After every row comes roughly how far along a hidden order it lies, from 0 to 15.
In the rows, zero is written as 100.
[ 75 101  99  99 103  68  86  85 101  98 100 109 102 151 142 107  96 104
 101 104  94  98  93 102  84  95  98 104 107  96 102  96  70 104  97 111
  95 114 122  98 103 122 101 104 103 118  98 108 108 110  95 134  98  85
  96  85 102  97 140  91  92 101 102  90 104  95  89 103 100  86 105  97
 102 103 103  75  86  95]	1
[107  76  96  98  97  56 108 106  80  94  96  95  91 155 140  68  95  94
  87  86  92  92 100  87 108 100 108 100 104 122  98  90  92  99 105  91
  97 125  89 102 101  98  93 103  82  95  96 102  97 110  88 159 104  94
 110 100 104 116 108 125 107 103 102 109 102  80  96  96 101  97  97  98
 103 101 101  99  95  68]	10
[106 118  99 111 108 102  97  88 110  97  90 104 108 121 143 134  88 106
  89  79 102 117 110 102  82  98 116 105  95  91 111  96  93  94 122 109
  97  83  97 101  80  97 129 107  95 109  88 115  76 105  97  23 103  96
 111  97 115 106  99 110 103  99  96  84  87  80  94 105  87 108  96  96
 104  92 125  76  95 102]	10
[ 86 119  96  97 106  74 101 115  98 100  78 106 104 155 138 129 114  94
 105 101  91  96  99 118 115  95 112  92 107  89 102  92 101 104 116  93
 102  90 117 106  90  76 106 101  98 123 116 104  90  79 106 131 102 108
 115  98  87  88 141 100  90 103  98  87  91  99 104 110  95  91  80  95
  96  89 100 117 106  99]	8
[ 90  87  96  98  95  94 101 107  96 104 109 106 100 130  71  77 110  87
 110  99  95  89  94  98 121 102  88 122 101 117 106  92  80  98  82 100
  98 112  98 102 116  98  88  98 103  85 113  95 115  87 103  77  98 101
  90 103  96  93  95 106  93  89 104 109 108  94 108 101 112  86 101  95
  94 111  78 118 106  91]	5
[ 78 103  98 116  96  86  94  94  89  95 102 104  89 136 139  93  97 104
  68  98 123 114 113 119  84  96 114 125  91 100 107  98 126 100  80  98
  96 125 117  95  97 150  87  89 103  94 104  68 113 138 105 112  98  87
 101  95  96 112 136  82 109 103 108  89 109 114  78  90 107  62 107  95
  95  83 101  76 102  63]	5
[104  90 103  90  92  40 103  94  85  87  84  94  95 180 151 115  88  97
  92  66  93  98  97 101  95 107 108  77 102 120  91 106 110  99 113  82
  88 126 104 107 107  84  96 112  82  96  94 132 104 112 100 198 101  98
 114 104  86 104 102 105 101 114 117 112 104  97  85 108 110 105  97  96
 117 140  79  93  96  92]	11
[ 94  83  95  98  96  81 100  95 112 106 110 112 108 121  77 101 101  88
  92  76 101  99 103  89 120 101  89 131  94 119 110  88  48  90  85 105
  95 116  96 101 114  80 100 107 101  86 108 114 117  90  89 128  97  99
  89 111  99 102  96 122  93  79 109 114 106  77 110 105 115  90  94  99
  91 118  64 112 101 101]	4
[103  76 104  81  87  82 101 112  89 103 110  97  91 138  52  60 106  99
  97 119 101  78  90  85 119 100  78  94 107 115  78 108  98 108  74  84
 103 134  97  96 122  96  65  95 103  97 109  84 132 101 103 129  92 105
  91 111  79 102 107  95  98 102 113 131 118 124 106  90 120  96  98  96
  93 117  61 118 103  99]	7
[120  88 102 103  98  98 103 112 102 100  96  96  97 126 102  98  99  96
  67  94 120 109 117 100 114  99 109 115  88 104  96 103 129 100  97  92
 124 109  91  97  84  92  95  94  91 101 102  79 105 108  98  97 101 111
 112 114  92 117 109 113 112 100 102 124  99 104 102  98 106 105  92  97
  93  80  92 109 101  89]	0
[ 98  83  99  93  94  90 103 107  92 104 107 101  95 127  75  73 107  96
  99 110  99  85  95  92 117  99  88  99 104 110  93  97  90 103  83  96
 126 119  98  99 114  99  81  97 102  94 109  87 116  99 107 112 100 103
  92 106  92 103 106 105  98  96 103 112 110 105 105  93 113  91  97  96
  93 106  81 116 106  92]	5
[110  64 102  82  84  75  91 108  77  96  96  95  97 150  74  54 101  88
 105  95  91  75  88  93 109 106  92 113 114 127  89 103 105 106  90  76
 102 131  89 103 113  89  66  97  90  88 102  87 128  97 111  90  97  98
  98 109  79  96 100  96  94 101 115 133 118 111  96  97 122  99  95  96
 101 133  50 108  93  75]	15
